[[130 127 142]
 [118 123 124]
 [126 120 149]
 [121 115 152]
 [147 134 119]]
:
[[123 124]
 [120 149]]

[[135 123 151 130]
 [133 134 145 150]
 [136 128 153 152]
 [133 127 137 103]
 [120 134 134 105]]
:
[[134 145]
 [128 153]]

[[118 133 146 124]
 [102 122 137 135]
 [105 129 143 133]]
:
[[122 137]
 [129 143]]

[[158 141 127 129 143]
 [108 128 135 126 118]
 [128 128 133 124 133]
 [158 141 125 129 138]]
:
[[128 135]
 [128 133]]

[[122 120 114]
 [130 125 154]
 [137 134 157]
 [116 150 132]
 [134 128 125]]
:
[[125 154]
 [134 157]]

[[113 106 153 119 131]
 [118 100 133 130 111]
 [128 124 123 128 124]]
:
[[100 133]
 [124 123]]

[[128 155 116 134]
 [126 135 126  99]
 [133 112 123 120]]
:
[[135 126]
 [112 123]]

[[129 126 106]
 [123 124 115]
 [130 130  99]]
:
[[124 115]
 [130  99]]
---
[[133 128 133 124 126 137 122 133 137 124 134 124 130 128 132]
 [106 115 111 152 140 101 140 111  98 156 113 142 135 127 110]]
:
[[106 133]
 [115 128]
 [111 133]
 [152 124]
 [140 126]
 [101 137]
 [140 122]
 [111 133]
 [ 98 137]
 [156 124]
 [113 134]
 [142 124]
 [135 130]
 [127 128]
 [110 132]]

[[152 111 130]
 [115 116 137]
 [109 143 123]
 [141 143 123]]
:
[[141 109 115 152]
 [143 143 116 111]
 [123 123 137 130]]

[[122 128 129 119 118 120 124 122 131 128 141 118 118 123 118 132]
 [124 105 134 125 130 125 125 129 128 124 130 121 128 109 121 122]
 [142 146 126 113 116 128 124 130 137 136 121 136 119 140 122 123]
 [113 115 126 144 138 123 134 126 122 123 127 120 138 120 130 127]
 [141 127 124 119 116 135 126 148 137 129 137 145 137 128 124 126]
 [124 124 146 120 131 136 127 120 135 127 115 129 119 128 119 119]]
:
[[124 141 113 142 124 122]
 [124 127 115 146 105 128]
 [146 124 126 126 134 129]
 [120 119 144 113 125 119]
 [131 116 138 116 130 118]
 [136 135 123 128 125 120]
 [127 126 134 124 125 124]
 [120 148 126 130 129 122]
 [135 137 122 137 128 131]
 [127 129 123 136 124 128]
 [115 137 127 121 130 141]
 [129 145 120 136 121 118]
 [119 137 138 119 128 118]
 [128 128 120 140 109 123]
 [119 124 130 122 121 118]
 [119 126 127 123 122 132]]

[[130 119 149 125 127 141 126]
 [130 132  98 131 119 138 124]
 [128 128 122 128 131 123 128]
 [128 129 127 124 133 110 134]
 [127 129 112 138 102 100 122]
 [133 130 118 121 122 150 121]
 [124 140 112 121 125 133 145]
 [129 128 118 114 124 123 107]
 [128 121 110 147 137 130 130]
 [129 132 133 121 126 125 140]
 [123 136 121 149 125 122 129]
 [130 127 110 136 144 142 132]]
:
[[130 123 129 128 129 124 133 127 128 128 130 130]
 [127 136 132 121 128 140 130 129 129 128 132 119]
 [110 121 133 110 118 112 118 112 127 122  98 149]
 [136 149 121 147 114 121 121 138 124 128 131 125]
 [144 125 126 137 124 125 122 102 133 131 119 127]
 [142 122 125 130 123 133 150 100 110 123 138 141]
 [132 129 140 130 107 145 121 122 134 128 124 126]]

[[128 128 128 129 128 128 129 128 128]
 [130 126 129 127 127 126 129 128 128]
 [131 127 128 125 130 124 125 129 126]
 [122 137 130 128 128 155 137 134 136]
 [126 126 129 129 128 128 131 128 128]
 [126 127 127 129 128 127 130 127 128]
 [129 124 128 126 129 126 127 127 128]
 [125 129 127 130 127 130 129 127 128]
 [129 127 128 127 127 129 125 128 129]]
:
[[129 125 129 126 126 122 131 130 128]
 [127 129 124 127 126 137 127 126 128]
 [128 127 128 127 129 130 128 129 128]
 [127 130 126 129 129 128 125 127 129]
 [127 127 129 128 128 128 130 127 128]
 [129 130 126 127 128 155 124 126 128]
 [125 129 127 130 131 137 125 129 129]
 [128 127 127 127 128 134 129 128 128]
 [129 128 128 128 128 136 126 128 128]]

[[140 120 100 138 133 132]
 [126 127 134 146 127 116]
 [132 125 138 152 112 114]]
:
[[132 126 140]
 [125 127 120]
 [138 134 100]
 [152 146 138]
 [112 127 133]
 [114 116 132]]
---
[[142 126 145 138]
 [130 115 122 120]
 [131 144 136 125]
 [119 127 124 134]
 [138 104 133 134]
 [136 133 135 147]]
:
[[136 133 135 147]
 [142 126 145 138]
 [130 115 122 120]
 [131 144 136 125]
 [119 127 124 134]
 [138 104 133 134]]

[[143 136]
 [127 149]
 [132 130]
 [129 151]
 [134 147]]
:
[[134 147]
 [143 136]
 [127 149]
 [132 130]
 [129 151]]

[[143 132 138 132 112 108]
 [142 152 118 147 103 100]
 [111 100 129 122 109 118]
 [120 136 131 103 128 151]
 [113 121 134 118 119 117]
 [114 107 113 128 130 132]
 [141 136 117 134 121 141]
 [147 147 112 115 101 145]
 [117 101 109 126 122 113]]
:
[[117 101 109 126 122 113]
 [143 132 138 132 112 108]
 [142 152 118 147 103 100]
 [111 100 129 122 109 118]
 [120 136 131 103 128 151]
 [113 121 134 118 119 117]
 [114 107 113 128 130 132]
 [141 136 117 134 121 141]
 [147 147 112 115 101 145]]

[[129 127]
 [112 144]
 [109 149]
 [155 134]
 [147 116]
 [125 117]
 [153 117]
 [138 124]
 [107 116]
 [134 127]]
:
[[134 127]
 [129 127]
 [112 144]
 [109 149]
 [155 134]
 [147 116]
 [125 117]
 [153 117]
 [138 124]
 [107 116]]

[[128 128 104 128 123 126 127]
 [128 128 116 128 128 147 125]
 [130 131 122 128 126 132 124]
 [128 129 132 129 124 108 127]
 [125 121 141 128 128 149 127]
 [128 130 145 128 127 125 124]
 [125 123 139 127 124 133 125]
 [127 124 112 127 128 151 128]
 [127 128 127 128 123 122 125]]
:
[[127 128 127 128 123 122 125]
 [128 128 104 128 123 126 127]
 [128 128 116 128 128 147 125]
 [130 131 122 128 126 132 124]
 [128 129 132 129 124 108 127]
 [125 121 141 128 128 149 127]
 [128 130 145 128 127 125 124]
 [125 123 139 127 124 133 125]
 [127 124 112 127 128 151 128]]

[[137 132 126 128 108 114 125 130 146 114 128 151 129 146 126]
 [121 135 124 133 112 121 127 124 135 117 129 138 130 139 129]]
:
[[121 135 124 133 112 121 127 124 135 117 129 138 130 139 129]
 [137 132 126 128 108 114 125 130 146 114 128 151 129 146 126]]
